Here is a tiny trained network, its code and every weight. The questions are about switching its units off for an input and a target symbol, where a switched-off unit gives its printed mean instead of its output.

import numpy as np


def w(rows, s, z=0):
    codes = np.array(rows[::2]) - 128.0
    scale = np.full(codes.shape[1], s)
    scale[-1] = z or s
    return codes * scale


def f(y):
    return y / 2 * (1 + np.tanh(0.7978845608 * (y + 0.044715 * y**3)))


def softmax(a):
    e = np.exp(a - a.max(-1, keepdims=True))
    return e / e.sum(-1, keepdims=True)


def log_softmax(a):
    a = a - a.max(-1, keepdims=True)
    return a - np.log(np.exp(a).sum(-1, keepdims=True))


def net(x, mask):
    ids = ['Θαγξσφ'.index(c) for c in x.split()]
    T = len(ids)
    res = E[ids] + P[:T]
    u = 0
    for l in range(2):
        q, k, v = (res @ M[l].T for M in (Q, K, V))
        z = softmax(np.where(np.tri(T) > 0, q @ k.T / 3**0.5, -1e9)) @ v
        res = res + np.where(mask[u], z, O[l][:, -1]) @ O[l][:, :-1]
        u += 1
        y = f(res @ A[l][:, :-1].T + A[l][:, -1])
        res = res + np.where(mask[u : u + 12], y, B[l][:, -1]) @ B[l][:, :-1]
        u += 12
    return log_softmax(res[-1] @ U[:, :-1].T + U[:, -1])


Q, K, V, O, A, B = {}, {}, {}, {}, {}, {}
E = w([
[141,87,255,67],'Θ',
[96,154,43,28],'α',
[105,155,78,149],'γ',
[128,115,201,149],'ξ',
[104,159,75,101],'σ',
[107,166,72,95],'φ',
],0.0082)
P = w([
[21,183,185,158],'0',
[121,46,185,142],'1',
[193,233,192,155],'2',
[110,40,104,77],'3',
[170,199,97,52],'4',
[1,120,131,160],'5',
[201,141,100,114],'6',
[75,38,118,92],'7',
[183,114,119,97],'8',
],0.0087)
Q[0] = w([
[207,160,253,119],'L0H1',
[246,27,202,60],'L0H1',
[65,157,207,102],'L0H1',
],0.0057)
K[0] = w([
[50,150,115,74],'L0H1',
[145,80,253,89],'L0H1',
[35,169,25,245],'L0H1',
],0.0051)
V[0] = w([
[74,217,91,132],'L0H1',
[254,94,158,93],'L0H1',
[125,173,225,224],'L0H1',
],0.0052)
O[0] = w([
[45,233,232,37,201],'L0H1',
[202,52,71,163,5],'L0H1',
[58,160,2,242,199],'L0H1',
],0.0036,0.0016)
A[0] = w([
[122,119,111,193,67],'L0N1',
[237,70,129,83,3],'L0N2',
[140,126,131,168,34],'L0N3',
[135,255,186,183,194],'L0N4',
[80,198,133,193,114],'L0N5',
[149,81,109,105,81],'L0N6',
[100,91,66,120,144],'L0N7',
[164,172,165,94,163],'L0N8',
[118,203,56,136,177],'L0N9',
[169,204,172,178,134],'L0N10',
[123,248,94,156,151],'L0N11',
[199,207,184,105,125],'L0N12',
],0.008,0.0055)
B[0] = w([
[157,126,46,118,91],'L0N1',
[119,212,144,94,103],'L0N2',
[174,72,24,153,85],'L0N3',
[156,244,73,133,252],'L0N4',
[71,207,29,111,159],'L0N5',
[107,93,42,192,106],'L0N6',
[162,79,223,169,152],'L0N7',
[209,174,223,94,187],'L0N8',
[145,194,161,24,204],'L0N9',
[191,199,75,195,153],'L0N10',
[157,233,43,51,200],'L0N11',
[254,184,126,148,169],'L0N12',
],0.0061,0.0037)
Q[1] = w([
[104,126,196,142],'L1H1',
[98,255,134,157],'L1H1',
[27,192,175,120],'L1H1',
],0.0067)
K[1] = w([
[204,143,88,116],'L1H1',
[254,142,200,214],'L1H1',
[250,222,95,104],'L1H1',
],0.0066)
V[1] = w([
[33,156,91,254],'L1H1',
[173,190,98,232],'L1H1',
[124,29,254,203],'L1H1',
],0.0056)
O[1] = w([
[48,103,2,39,119],'L1H1',
[65,71,101,129,170],'L1H1',
[36,203,168,151,1],'L1H1',
],0.0085,0.013)
A[1] = w([
[138,194,118,177,110],'L1N1',
[227,186,110,141,57],'L1N2',
[42,120,78,29,140],'L1N3',
[89,191,125,118,86],'L1N4',
[105,197,210,99,139],'L1N5',
[123,143,174,124,15],'L1N6',
[17,83,171,116,159],'L1N7',
[197,185,143,56,63],'L1N8',
[254,124,213,87,253],'L1N9',
[71,47,73,135,89],'L1N10',
[174,208,178,117,96],'L1N11',
[154,102,72,146,132],'L1N12',
],0.0071,0.0055)
B[1] = w([
[130,77,197,35,130],'L1N1',
[81,167,188,67,168],'L1N2',
[50,129,208,140,160],'L1N3',
[118,104,95,45,123],'L1N4',
[191,138,57,102,133],'L1N5',
[159,126,183,77,118],'L1N6',
[2,190,172,228,139],'L1N7',
[79,152,173,118,173],'L1N8',
[114,180,74,171,253],'L1N9',
[111,53,219,40,147],'L1N10',
[189,77,188,54,154],'L1N11',
[125,74,159,114,148],'L1N12',
],0.0081,0.014)
U = w([
[14,246,133,174,240],'Θ',
[192,178,7,231,254],'α',
[159,22,163,68,11],'γ',
[44,95,253,145,71],'ξ',
[156,56,75,137,66],'σ',
[164,59,62,139,52],'φ',
],0.0045)

Each question gives the input, a string of symbols that net reads in full, and the target symbol t.
The units are the heads (3 rows each of Q, K, V and O) and the neurons (one row each of A and B). Each row of codes is followed by its name. A weight is (code - 128) times the scale printed after its matrix; where a second scale follows, it is the last column's (O, A, B and U).
mask holds one flag per unit, layer by layer, with each layer's heads first. A switched-off unit (its flag False) gives its mean, the last column of its rows in O or B, instead of its output. The means were averaged over made-up inputs and are rounded, as every weight is.
A unit's drop is (log p(t) with every unit on - log p(t) with that unit switched off) / (log p(t) with every unit on - log p(t) with every unit switched off).
The circuit of an input: a set's keep is (log p(t) with only the set's units on - log p(t) with every unit switched off) / (log p(t) with every unit on - log p(t) with every unit switched off). Starting from the 12 units with the biggest drops (on a tie, the unit counted first), units are removed one at a time, each time the one whose removal leaves the highest keep (on an exact tie, the one counted first), for as long as the keep stays at least 0.8.
circuit, biggest first: the units of the circuit, biggest drop first
k most important neurons: the k neurons with the biggest drops, biggest first
k most important neurons of layer l: the k neurons of layer l with the biggest drops, biggest first
drop when u is switched off: that unit's drop, to one decimal
input Θ ξ Θ ξ, target Θ: circuit, biggest first	L1H1
input ξ γ ξ φ, target ξ: 4 most important neurons of layer 1	L1N3, L1N9, L1N10, L1N7
input Θ γ γ γ ξ Θ, target γ: 2 most important neurons	L0N4, L0N11
input γ γ ξ γ γ φ, target ξ: 2 most important neurons	L0N10, L1N3
input α ξ ξ ξ α σ, target ξ: 2 most important neurons	L0N10, L0N4
input γ γ γ φ, target γ: 2 most important neurons	L0N4, L1N10
input ξ Θ ξ α Θ α, target ξ: 3 most important neurons	L0N4, L0N10, L1N3
input Θ ξ γ Θ, target Θ: 2 most important neurons	L1N7, L1N11
input φ Θ γ ξ Θ ξ, target γ: 4 most important neurons	L0N4, L0N10, L1N10, L0N11
input ξ ξ γ γ γ Θ, target γ: 3 most important neurons	L0N4, L0N11, L1N10
input ξ Θ σ γ, target ξ: 2 most important neurons of layer 1	L1N9, L1N10
input ξ σ γ Θ ξ σ, target γ: 2 most important neurons	L0N4, L0N11
input α α α γ Θ ξ, target α: drop when L0N11 is switched off	0.1
input ξ α Θ γ, target ξ: most important neuron	L1N9
input α α α α α σ, target α: drop when L1N10 is switched off	0.2
input γ ξ σ σ, target γ: drop when L0N12 is switched off	0.2
